[[5 6 6 6 5 6 6 6 6 6 6 5 6 8 6 6]
 [8 8 6 6 3 6 3 7 6 7 2 7 3 7 7 7]
 [7 7 6 6 3 6 3 7 6 7 4 6 2 7 6 7]
 [3 2 4 4 8 5 9 5 4 5 8 4 9 4 4 4]
 [3 3 3 4 8 5 8 5 4 4 8 4 8 3 4 5]
 [7 8 5 6 5 6 4 6 6 6 4 7 4 6 6 7]
 [7 6 6 6 5 5 5 6 6 6 4 8 6 6 6 7]] ⇒ 6

[[155 522 209 640 620 577 610 569 222 442 545 325]
 [430 366 458 409 408 388 386 430 393 392 411 377]
 [896 727 936 755 769 718 740 755 905 861 790 873]
 [280 325 269 562 531 398 564 496 339 432 491 375]
 [ 20 507   0 552 518 556 549 526  24 295 462 179]
 [762 753 784 532 554 689 529 545 763 645 569 698]
 [552 431 580 448 496 380 447 494 528 497 490 532]
 [465 532 456 634 624 563 631 650 437 558 623 511]
 [299 381 288 604 579 447 603 569 324 465 547 397]] ⇒ 325

[[241 437 284 241 715 261 733 847 173 568 631 771]
 [275 792 245 176 454 827 751 797 718 489 627 829]
 [390 345 618 717 705 203 196 422 360 386 803 695]
 [424 238 825 195 751 478 460 659 283 721 381 293]
 [592 531 777 740 539 724 296 638 615 469 463 579]
 [570 868 318 180 837 375 342 386 462 785 535 822]
 [656 428 442 184 606 781 609 258 472 556 170 837]
 [181 599 193 186 262 486 446 530 599 348 521 369]
 [789 222 465 394 406 177 553 588 476 421 811 812]
 [423 221 799 702 222 242 748 216 642 792 595 418]
 [638 259 800 314 791 526 705 381 652 683 622 469]
 [241 219 254 812 488 421 789 283 374 828 439 367]] ⇒ 771

[[6 5 6 8 7 8 7 2 8 6 5 6 6 8 0 3]
 [3 3 2 2 2 2 2 4 2 3 3 3 3 2 5 4]
 [3 3 2 2 2 2 2 4 2 3 3 3 3 2 5 4]
 [3 3 2 2 2 2 2 4 2 3 3 3 3 2 5 4]
 [6 5 6 7 7 8 7 2 7 6 5 6 6 8 1 3]
 [3 4 3 3 3 2 3 6 3 4 4 4 3 2 7 6]
 [6 5 7 8 7 9 7 1 8 6 5 6 6 9 0 2]
 [4 4 3 2 3 2 3 6 2 3 4 3 3 2 7 5]
 [3 3 2 2 2 2 2 4 2 3 3 3 3 2 5 4]
 [2 3 2 1 2 1 2 5 1 2 3 2 2 1 5 4]] ⇒ 3

[[7084 6750 5821 5533 5399 5800 9190 3219 7747 6938 3270 8340 5965 6391
  8424]
 [5750 6147 6278 7273 7303 6292 5908 7401 7033 5829 7112 5655 6315 6398
  5684]
 [6843 6564 6000 5117 5586 6512 7219 4901 5965 6587 5295 7182 6609 6394
  7287]
 [7098 6738 5943 5348 5405 6046 8494 3775 7082 6869 3951 7976 6136 6357
  8006]
 [6875 6621 6089 4466 5340 6912 6081 5412 4514 6591 6253 6676 6998 6411
  6834]
 [6646 6442 6009 6130 6169 6070 8105 4836 7563 6524 4651 7422 6196 6423
  7408]
 [6604 6500 6067 5157 5875 6729 6248 5740 5404 6404 6253 6517 6811 6428
  6706]
 [7142 6749 6138 3758 4866 7141 5732 5226 3554 6765 6447 6717 7188 6393
  6874]] ⇒ 8424
---
[[ -55.0 -103.9  -51.4  -53.6  -78.6  -34.7  -76.7  -60.2  -55.8  -53.8
  -101.5  -22.8 -124.8 -126.5  -63.1  -51.3]
 [ -60.2    5.5  -59.8  -60.1 -172.9 -183.3 -157.3  -46.4  -40.5 -127.3
   139.8   27.3  -37.6  267.8 -165.3  -32.5]
 [ -64.3 -111.6  -50.4  -58.0 -170.3  -62.0 -128.4  -71.4  -57.0  -72.6
   -56.9   87.0 -192.6 -138.9  -74.3    9.7]
 [ -54.8  -99.6  -51.2  -53.3  -75.7  -33.8  -72.6  -59.9  -55.7  -52.0
   -99.3  -23.8 -119.3 -128.2  -58.5  -49.1]
 [ -54.4  -92.0  -50.7  -52.8  -70.2  -31.9  -64.9  -59.4  -55.7  -48.5
   -96.1  -25.5 -109.6 -132.5  -49.7  -44.9]
 [ -55.4  -78.5  -49.1  -52.4  -75.4  -29.9  -56.3  -60.9  -56.2  -42.6
   -84.4   -6.3 -104.2 -155.0  -29.1  -21.9]
 [ -54.6 -106.0  -51.7  -53.5  -74.9  -33.8  -76.3  -59.7  -55.7  -54.0
  -105.1  -29.1 -123.8 -123.7  -65.6  -56.7]
 [ -47.7 -114.4  -55.0  -51.7  -16.5  -27.7  -60.9  -50.1  -53.4  -54.6
  -136.2 -120.1  -85.6  -64.5  -92.7 -124.9]] -> -124.9

[[  3.49   4.95 -17.64  12.94  13.14   2.37  11.15  -5.86   3.00   0.35
   22.42]
 [  7.04   5.15  -0.68   7.91   4.25   2.60   6.84  -0.29   3.60   2.98
    6.91]
 [  9.11   7.80  -9.79  13.31   7.38   0.98  13.67  -9.09   0.48   2.46
   16.34]
 [  6.80   5.51 -18.98  15.42  11.45   1.01  12.13  -8.20   3.21  -0.55
   21.50]
 [ 23.70  -0.96 -23.20  25.28  -2.63  -5.60  -0.32  -2.76  17.84 -11.93
   -0.51]
 [ 23.87  -3.29 -19.50  23.42  -5.25  -5.31  -5.45   2.75  21.23 -13.03
   -7.26]
 [ 17.10   0.11 -22.23  21.45   2.43  -3.07   2.10  -2.61  14.25  -8.77
    6.21]
 [ 12.17   0.80 -19.25  17.63   5.30  -0.97   3.14  -1.40  11.71  -6.02
    9.34]
 [  9.34   9.81  -1.34  10.31   5.02   1.65  15.14  -9.29  -2.48   5.76
   13.10]
 [  4.47  -0.53 -20.79  13.78  10.96   1.76   1.98   2.23  11.32  -4.93
   14.94]
 [  5.53   6.87  -8.81  10.76   9.23   2.41  12.15  -6.18   0.73   3.08
   17.16]] -> 17.16

[[ -18.537   41.693    8.180   57.875  -13.021    4.477   56.529   -9.675
   -35.556]
 [ -22.382  -88.710 -115.613  153.921   19.456   45.983  -54.551  -24.951
  -157.947]
 [ -52.492  109.265    1.897  -39.881 -135.925   14.965   97.876   62.272
    37.709]
 [ -27.795  -57.385  -93.978  196.650   31.419   42.176  -14.459  -40.381
  -178.301]
 [ -44.823   99.827    5.892  122.777  -48.545   18.202  119.483   -6.207
   -74.672]
 [ -11.769  -17.360  -29.071  199.375   64.017   19.226   28.838  -65.285
  -153.280]] -> -153.280

[[-0.048 -0.087 -0.064  0.137 -0.062  0.100 -0.109  0.083  0.008 -0.032
   0.058  0.130]
 [ 0.131 -0.033 -0.012  0.172 -0.004  0.065  0.099  0.032 -0.051  0.195
   0.092  0.084]
 [ 0.068  0.083  0.085  0.010 -0.006  0.109 -0.081  0.009 -0.077  0.212
   0.065  0.136]
 [-0.004 -0.095 -0.074  0.046 -0.080 -0.040 -0.159  0.130  0.052  0.023
   0.061  0.051]
 [ 0.176 -0.066  0.052  0.142  0.122  0.047  0.080  0.110  0.129  0.084
   0.090  0.082]
 [ 0.139 -0.136  0.022 -0.099 -0.006  0.007 -0.043  0.009  0.031  0.151
  -0.034  0.113]
 [ 0.054  0.044  0.065 -0.095 -0.037  0.010 -0.121  0.025  0.056  0.200
   0.126  0.094]] -> 0.094

[[-0.007  0.018  0.038  0.114  0.064 -0.037 -0.009  0.073  0.046 -0.022
  -0.034  0.025 -0.122 -0.045 -0.004 -0.091]
 [ 0.077  0.042  0.020  0.070  0.116 -0.090 -0.071  0.049  0.069 -0.043
  -0.133  0.039 -0.157 -0.039 -0.042 -0.152]
 [ 0.143  0.099  0.017 -0.042  0.074 -0.076 -0.093  0.033  0.170  0.002
  -0.122  0.050  0.045  0.007 -0.055 -0.089]
 [ 0.142  0.132  0.044 -0.086  0.084 -0.074 -0.119  0.103  0.153  0.007
  -0.135  0.029  0.040  0.011 -0.044 -0.035]
 [ 0.029  0.024  0.025  0.088  0.073 -0.066 -0.045  0.063  0.085 -0.027
  -0.074  0.040 -0.114 -0.047 -0.036 -0.117]
 [ 0.194  0.111  0.006 -0.085  0.136 -0.144 -0.199  0.096  0.181 -0.018
  -0.261  0.083 -0.073  0.018 -0.119 -0.081]
 [ 0.187  0.172  0.059 -0.144  0.121 -0.087 -0.175  0.155  0.144  0.011
  -0.201  0.024  0.020  0.036 -0.052  0.007]
 [ 0.009  0.036  0.063  0.100  0.092  0.004  0.012  0.104 -0.012  0.001
  -0.011  0.023 -0.127 -0.004  0.038 -0.011]
 [ 0.201  0.169  0.037 -0.167  0.090 -0.106 -0.198  0.142  0.218  0.017
  -0.212  0.044  0.083  0.033 -0.094 -0.003]
 [ 0.181  0.092 -0.004 -0.065  0.106 -0.122 -0.165  0.061  0.199 -0.007
  -0.216  0.094 -0.021  0.026 -0.116 -0.080]
 [ 0.142  0.079  0.002 -0.019  0.080 -0.088 -0.084 -0.008  0.178 -0.008
  -0.121  0.063  0.033  0.002 -0.064 -0.134]
 [ 0.202  0.206  0.071 -0.215  0.079 -0.053 -0.180  0.191  0.190  0.045
  -0.170  0.022  0.144  0.062 -0.050  0.093]] -> 0.093
---
Q:
[[-8.62  1.63 -7.26 -4.33  7.77 -0.83 -1.33]
 [-2.12 -4.28 -3.87  2.61  7.42  1.90 -1.61]
 [ 5.21  0.77 -3.34 -4.90  8.47 -6.21  3.76]]
A: -6.21

Q:
[[ 4.35  7.01  5.55 -3.50  6.36  8.37]
 [ 0.32 -2.48 -8.75 -3.24 -8.75 -6.64]
 [ 8.71  7.13 -1.11 -8.23 -0.45  3.78]]
A: -0.45

Q:
[[-0.74  3.73 -0.48  2.62 -0.43]
 [ 1.55  4.06 -8.19  1.65  3.84]
 [-0.82  3.87  0.45  2.74 -0.57]]
A: 2.74

Q:
[[ 4.03  2.37  4.22  6.67  4.61]
 [ 0.51 -2.73  1.79  5.94  2.53]
 [-0.85  0.42  1.57 -0.29 -0.82]]
A: -0.29

Q:
[[-1.50  2.33 -6.16 -3.50  6.03  5.30]
 [ 3.83 -3.53  3.72 -2.66  2.53 -2.81]
 [-3.89  3.46 -1.89  4.54 -3.84  1.84]]
A: -3.84

Q:
[[-5.90  7.71  0.46 -1.74  0.55]
 [ 5.26 -6.31  3.31  5.16  3.19]
 [-4.45  5.13  1.49 -0.04  1.58]]
A: -0.04
---
[ 13.72  18.60  -5.67 -10.02   4.59] ans = -5.67

[[  8.42   6.41   2.35   0.17   6.46   2.23]
 [-15.70   8.88   8.96  14.30  13.07  -5.07]
 [ -9.75   8.88  11.78  19.29  11.46  -8.17]] ans = 19.29

[[  0.70  -3.33  10.63 -10.56]
 [  1.08   2.09  -2.90   0.71]] ans = 2.09

[ 0.067 -0.137  0.021  0.145  0.133] ans = 0.021

[-0.12  0.15  0.12  0.14 -0.10  0.06] ans = 0.14

[[ -45.078  -78.893  -34.288  -15.469]
 [-121.841  131.329  -44.236   49.192]] ans = 131.329

[[-1.96  1.25  0.88 -0.93  0.51 -2.39 -0.48]
 [-1.39 -0.32 -2.07  1.34 -1.00  0.35  0.04]
 [ 0.42 -1.08 -0.86 -0.50 -1.36  0.06 -1.16]] ans = -1.36
